After every row comes one of two labels: whether the row has a hidden trait. Each part has its own trait and labels.
In the rows, zero is written as 100.
114 95 95 100 78 99 88 103 97 105 115 88 96 99 101 105 117 117 99 76 126 101 104 103 94 93 94 104 97 109 99 101 114 92 103 97 109 96 96 94 105 95 100 101 97 104 93 97 111 97 92 106 98 106 110 108 82 117 106 105 97 99 88 87 84 117 115 100 96 110 90 99 105 102 100 105 103 98 102 98 97 93 97 95 107 95 108 93 99 119 94 96 104 94 93 103 92 115 115 132 106 95 90 108 84 93 99 94 109 108 117 113 99 79 96 111 111 95 99 105 93 96 107 97 103 87 97 134 99 99 105 97 94 94 98 103 83 109 97 102 92 96 95 99 97 99 93 101 102 92 104 92 98 107 96 105 106 105 94 91 91 103 106 100 101 100 104 111 93 112 94 69 100 95 103 98 97 102 89 99 100 99 116 99 99 93 106 110 111 105
Q51
125 106 94 118 170 122 98 117 83 106 131 107 71 93 83 115 118 126 90 90 119 111 110 70 100 123 108 105 96 119 105 107 101 88 101 86 113 102 57 90 106 88 101 87 87 112 75 95 126 98 79 116 99 109 129 123 47 127 79 106 78 91 83 76 71 139 110 103 122 118 71 99 100 98 112 104 102 95 100 97 90 67 93 92 97 99 111 108 97 139 97 82 110 96 84 100 93 121 123 176 114 98 88 106 87 59 97 75 113 100 137 105 99 71 96 125 135 99 101 103 61 77 176 90 107 99 86 72 108 101 99 92 92 115 97 114 97 104 94 103 90 75 139 90 81 95 84 101 98 100 108 105 90 112 98 87 133 105 93 79 116 108 109 108 107 99 109 122 65 116 79 81 108 50 109 102 110 92 82 106 125 124 103 96 98 74 106 102 117 106
Q51
105 95 100 96 76 94 92 104 103 101 107 88 111 103 106 98 101 106 99 72 121 99 98 110 96 86 98 105 99 108 99 100 119 96 102 100 104 96 95 96 103 98 100 103 101 101 97 95 105 100 98 102 101 112 100 107 108 108 113 101 102 100 96 91 89 108 114 99 86 104 94 100 101 102 98 102 102 101 102 104 102 103 99 98 104 99 105 84 100 108 91 99 105 96 98 103 95 103 109 125 100 98 95 107 95 105 100 100 103 102 108 106 100 84 100 101 100 100 100 103 106 98 96 99 100 92 96 141 99 102 104 101 99 90 101 100 86 99 95 99 89 99 90 100 101 101 100 100 101 95 100 92 102 103 97 111 104 107 97 96 95 100 105 99 102 100 104 108 101 102 96 88 96 105 101 96 94 107 95 99 98 93 114 101 99 104 104 111 104 103
Q955
125 104 92 107 144 115 94 119 100 109 116 103 70 97 90 109 119 125 92 85 112 101 108 88 96 105 99 105 98 115 103 104 101 89 102 91 108 103 73 88 104 93 99 94 95 109 78 91 117 96 80 118 98 103 121 114 72 125 82 100 90 95 76 82 81 139 118 101 116 130 85 99 102 97 107 103 103 88 99 96 95 75 95 87 102 92 110 117 98 134 94 86 108 96 87 100 94 124 120 165 107 90 91 107 83 80 97 82 112 96 117 110 100 75 110 122 126 99 100 102 78 87 144 86 102 97 92 89 108 98 102 91 90 106 99 114 95 108 93 103 86 88 120 92 85 96 87 102 97 100 103 105 93 109 99 92 116 108 94 85 99 104 108 106 106 100 104 117 84 123 82 68 109 83 104 103 103 98 82 104 116 123 105 96 98 86 105 104 121 107
Q51
120 98 101 105 122 111 92 116 93 122 124 96 88 105 90 111 109 117 94 84 130 101 104 95 97 99 102 104 99 112 104 103 110 93 101 88 103 98 67 90 102 90 97 93 100 105 78 89 126 100 91 111 104 110 121 125 84 119 95 106 88 93 85 85 84 127 117 101 105 102 82 99 101 99 104 103 103 92 102 108 97 94 97 92 99 102 108 88 98 139 92 89 106 98 92 102 98 125 125 168 105 93 91 106 89 82 95 95 110 104 111 111 100 73 108 106 109 103 100 99 86 88 145 94 102 101 90 100 109 99 100 100 94 99 96 110 86 109 94 99 88 86 114 91 89 101 94 100 99 101 100 104 97 107 99 98 116 113 94 91 103 103 107 104 101 99 104 102 88 118 78 92 107 83 113 100 97 102 89 103 104 103 122 97 97 85 103 116 112 104
Q51
106 93 105 100 102 99 94 110 97 125 125 93 106 110 98 105 100 106 99 78 134 101 100 108 97 90 103 105 100 110 105 101 121 97 100 93 101 95 64 93 101 95 97 102 103 97 85 89 114 102 100 106 107 121 110 124 95 102 106 109 92 95 97 89 95 119 113 100 93 84 79 99 100 102 101 101 103 97 105 116 101 106 100 97 98 108 106 54 100 110 90 97 104 98 98 103 99 113 120 125 102 97 93 105 95 92 98 109 105 108 110 105 100 79 100 95 94 106 100 100 95 97 124 100 101 105 92 120 105 104 100 104 99 96 96 102 80 99 95 99 93 91 100 97 99 105 99 99 101 99 98 99 103 103 98 106 109 114 97 93 107 101 104 101 98 99 104 94 108 106 83 104 101 94 113 95 92 106 92 101 100 91 123 100 98 89 102 119 111 102
Q51
73 86 106 85 0 68 94 71 116 98 96 79 146 108 121 88 82 72 117 97 114 96 87 137 96 69 88 97 100 84 88 92 126 109 99 120 103 89 144 117 100 112 99 114 102 82 133 116 77 102 133 78 99 114 74 81 164 63 137 107 123 108 125 116 128 71 89 97 61 68 120 98 103 106 84 103 100 118 104 106 106 140 108 116 108 103 91 62 103 58 105 131 90 99 119 103 104 87 83 19 97 107 101 103 108 142 103 136 95 109 69 112 98 128 74 67 57 95 99 106 135 124 30 122 96 86 109 184 83 97 108 114 114 76 99 77 78 106 113 95 115 128 46 115 127 111 124 98 107 89 100 76 119 96 94 124 61 94 105 118 80 96 94 85 85 98 90 73 133 73 122 113 77 153 93 92 84 108 113 86 69 54 113 107 102 123 98 105 74 95
Q955
74 88 108 84 0 68 97 73 114 90 92 80 137 108 120 85 81 72 114 92 111 96 89 133 99 69 93 99 101 88 95 94 129 109 101 116 96 90 136 115 99 111 101 115 105 86 130 105 85 104 126 79 102 109 73 88 144 76 126 104 119 108 122 114 118 66 91 97 62 74 116 100 102 106 86 101 99 115 104 107 107 137 106 114 105 104 93 63 103 60 100 121 92 99 108 102 98 84 82 31 93 106 104 101 110 133 104 128 90 107 82 101 99 117 77 78 52 97 99 104 127 122 45 117 96 87 108 156 87 102 105 111 112 80 102 81 83 96 106 96 109 123 50 111 121 109 120 99 106 92 98 80 116 94 96 122 75 99 104 114 86 96 95 89 93 100 96 84 131 75 121 119 82 142 94 93 88 111 116 90 70 63 112 109 102 123 98 108 78 95
Q955
122 101 97 105 134 112 93 121 94 118 119 103 78 101 90 111 118 120 92 83 123 100 107 87 96 103 100 106 98 111 103 104 101 92 101 91 104 100 69 87 103 90 98 94 99 106 79 89 117 99 84 115 102 104 123 123 76 119 93 103 88 94 77 83 80 131 119 101 107 116 85 99 102 98 107 102 103 89 100 104 97 86 96 89 100 98 108 102 98 133 93 87 107 98 88 101 98 123 122 167 105 91 93 106 86 76 96 87 111 100 113 109 100 74 114 115 118 102 100 100 82 89 151 90 102 102 90 89 110 99 100 95 91 102 97 112 92 107 96 102 88 83 94 91 85 98 90 101 103 100 100 107 96 109 99 96 118 111 94 85 103 103 108 105 103 99 104 108 85 123 78 80 107 80 111 102 101 100 82 108 111 111 111 95 97 86 104 116 118 105
Q51
115 98 94 95 86 87 93 101 100 98 107 83 115 98 112 100 115 106 103 70 118 100 101 110 93 82 94 105 98 110 99 99 114 94 104 107 112 96 116 101 106 102 100 103 95 100 104 96 103 97 92 97 93 118 97 93 107 111 108 101 108 101 92 91 91 107 117 98 92 123 100 99 104 101 93 104 103 102 102 94 100 101 99 96 110 87 106 97 100 108 98 103 103 94 98 102 95 109 107 123 105 100 92 109 93 111 98 97 104 100 115 115 99 93 99 111 105 96 99 108 103 95 92 98 101 81 98 132 97 100 106 97 96 85 102 101 88 104 99 101 89 102 93 102 99 100 99 102 99 89 101 88 100 106 94 110 98 100 95 92 88 101 106 99 102 99 104 117 110 106 101 61 95 106 96 97 99 105 95 98 101 101 105 98 101 102 104 106 104 107
Q955
108 95 100 97 104 96 93 105 102 107 109 91 108 105 102 101 104 102 101 75 122 100 100 114 95 86 99 105 99 106 102 99 119 96 102 98 105 95 90 98 102 99 99 102 102 99 99 94 107 101 99 102 101 116 103 110 103 107 107 103 102 99 94 89 95 113 115 99 89 106 94 100 101 102 101 102 102 98 102 105 103 103 100 96 102 99 106 73 100 110 91 99 102 96 93 102 94 110 112 123 100 97 94 105 96 100 99 106 106 105 109 106 100 84 102 99 96 102 100 103 101 100 111 98 101 93 95 119 101 102 103 101 98 89 100 101 85 101 95 101 91 97 96 99 100 101 99 100 100 96 100 97 102 103 96 108 103 104 96 93 98 100 104 97 100 100 104 105 106 107 93 84 96 100 105 96 95 107 95 101 98 92 114 100 99 96 103 115 104 103
Q955
136 111 94 121 200 127 105 123 80 101 124 113 67 94 77 115 120 127 86 92 113 113 112 61 104 128 117 108 100 124 113 108 90 89 102 82 109 106 37 83 104 89 103 90 89 115 67 88 134 100 70 121 100 102 131 125 29 139 71 101 72 91 77 77 65 147 120 104 140 120 66 101 96 99 116 99 102 89 102 95 92 57 91 90 92 101 117 116 97 134 97 73 112 98 80 99 92 113 121 197 110 100 90 100 94 51 96 63 111 97 143 93 100 65 108 128 142 104 101 100 58 72 163 83 108 106 84 39 116 105 94 91 89 122 100 122 107 90 87 104 82 67 150 86 71 91 78 100 95 107 105 115 86 108 101 79 144 107 94 81 129 105 110 111 115 101 116 131 65 129 74 88 114 34 111 103 115 93 85 113 138 142 95 95 98 64 104 96 119 106
Q51
82 89 105 82 17 70 97 79 112 85 87 81 140 105 123 85 89 81 112 82 113 98 90 131 98 71 95 102 102 92 99 94 124 105 103 115 96 92 127 114 99 111 103 111 106 88 123 106 93 105 121 83 101 117 72 81 132 83 124 102 123 106 117 109 108 89 97 97 66 83 105 101 100 106 88 100 99 109 104 103 107 126 105 113 106 101 97 67 103 75 94 117 94 98 113 102 93 82 84 48 91 109 101 101 108 136 104 123 90 108 94 95 99 111 84 81 70 99 99 104 122 123 37 110 96 87 106 147 89 105 105 109 104 81 106 83 84 90 103 97 100 117 60 111 116 106 110 99 105 91 99 83 112 94 98 124 82 99 101 113 88 96 95 93 98 101 100 98 131 81 119 109 77 123 92 93 91 113 115 93 81 72 106 108 102 120 100 105 81 97
Q955
100 94 102 94 63 88 95 100 100 98 98 85 120 103 112 92 100 97 104 73 117 99 97 120 96 80 99 105 100 104 102 97 120 100 103 103 102 96 108 91 102 100 101 105 102 95 108 98 106 103 104 95 101 115 90 96 113 102 110 102 108 102 104 93 96 96 112 98 80 101 99 101 100 103 95 101 101 103 103 103 103 108 102 103 104 97 104 80 101 98 91 104 101 96 104 102 93 99 103 85 97 104 95 105 100 118 102 108 100 104 113 102 100 93 96 97 94 101 100 103 102 105 80 100 99 90 99 117 96 104 105 102 102 86 104 94 87 95 95 99 91 103 73 103 106 102 100 100 102 94 100 91 106 100 97 113 95 106 98 101 94 99 101 96 103 101 103 105 114 101 102 88 94 109 98 94 94 110 100 98 95 89 108 104 100 105 103 110 91 102
Q955
85 89 108 93 19 62 101 74 105 103 113 77 153 109 107 90 84 76 117 78 126 105 90 126 97 73 106 103 100 94 103 93 132 109 101 115 111 90 102 122 102 116 99 114 95 84 120 105 90 109 121 80 97 152 82 93 140 77 130 107 113 102 131 110 119 69 99 98 70 65 104 98 96 107 85 99 100 116 110 109 108 142 106 120 103 104 107 48 102 68 103 119 96 98 116 102 101 85 86 25 98 114 94 103 121 125 99 129 89 108 107 107 98 115 74 72 64 107 99 108 118 119 25 115 98 86 101 161 91 104 101 114 113 84 100 83 81 86 106 95 102 122 66 112 114 109 120 97 104 90 100 75 117 96 91 123 79 98 100 108 105 96 100 88 92 98 104 88 122 75 109 113 80 124 99 88 90 115 116 91 89 61 113 105 103 115 98 108 75 100
Q955
114 98 99 109 133 115 91 118 94 118 134 101 78 100 87 111 111 120 94 87 139 104 104 85 97 104 102 104 98 115 102 104 108 93 100 86 105 96 67 87 103 87 99 94 98 108 83 94 124 99 88 118 105 107 125 125 66 119 91 110 85 93 88 81 79 136 115 102 109 107 76 99 102 101 107 105 103 92 101 106 100 80 96 95 98 105 108 84 98 130 92 85 107 96 87 102 94 127 129 159 110 94 88 105 82 77 99 90 112 106 119 107 99 74 95 110 117 99 100 99 78 87 155 92 104 99 87 102 105 101 101 99 94 105 95 110 84 111 94 103 92 80 121 93 87 95 84 100 101 99 105 105 96 110 98 93 118 113 94 88 108 106 107 102 102 99 105 106 78 112 75 90 105 69 114 101 98 97 84 101 111 104 120 98 97 78 106 113 115 102
Q51
86 92 108 90 31 84 98 92 108 90 95 83 135 107 117 93 88 83 108 113 120 100 91 120 100 69 101 104 102 97 103 95 127 105 102 108 95 93 109 104 99 104 102 110 107 92 113 101 101 107 117 91 106 120 82 99 123 85 110 104 111 104 114 104 104 87 103 98 72 78 95 102 99 107 94 99 99 111 105 108 105 117 104 109 101 107 95 57 103 83 88 112 95 99 110 103 92 88 95 78 94 111 99 100 110 122 105 120 93 108 105 90 100 97 88 83 77 102 100 102 114 114 58 106 98 96 103 131 95 108 103 110 107 85 106 92 85 86 93 97 101 111 64 106 113 106 110 98 107 96 99 88 110 95 98 120 92 106 101 111 97 97 98 93 102 102 103 98 134 78 111 119 87 113 98 91 90 112 113 93 84 78 109 110 102 113 101 108 83 98
Q955
71 82 110 89 15 75 95 80 114 90 104 80 136 109 121 87 80 71 114 102 129 99 87 133 100 70 95 99 102 89 95 96 127 112 100 109 91 88 133 111 98 106 102 114 108 87 127 111 92 105 131 84 108 112 83 91 138 69 126 110 117 106 126 111 115 81 90 98 60 58 104 100 102 106 87 101 100 117 105 111 105 133 106 118 102 114 91 45 103 71 95 122 93 100 116 104 94 85 95 51 94 112 101 98 105 132 108 131 91 114 85 93 99 113 71 65 68 96 100 102 124 125 63 118 97 91 106 151 86 106 105 115 115 84 101 75 77 94 103 97 108 120 47 112 123 110 114 97 110 94 100 82 118 94 97 126 79 102 105 120 90 98 95 89 91 101 96 84 127 72 117 136 83 136 99 92 82 110 118 90 64 60 125 111 101 111 99 110 79 92
Q955
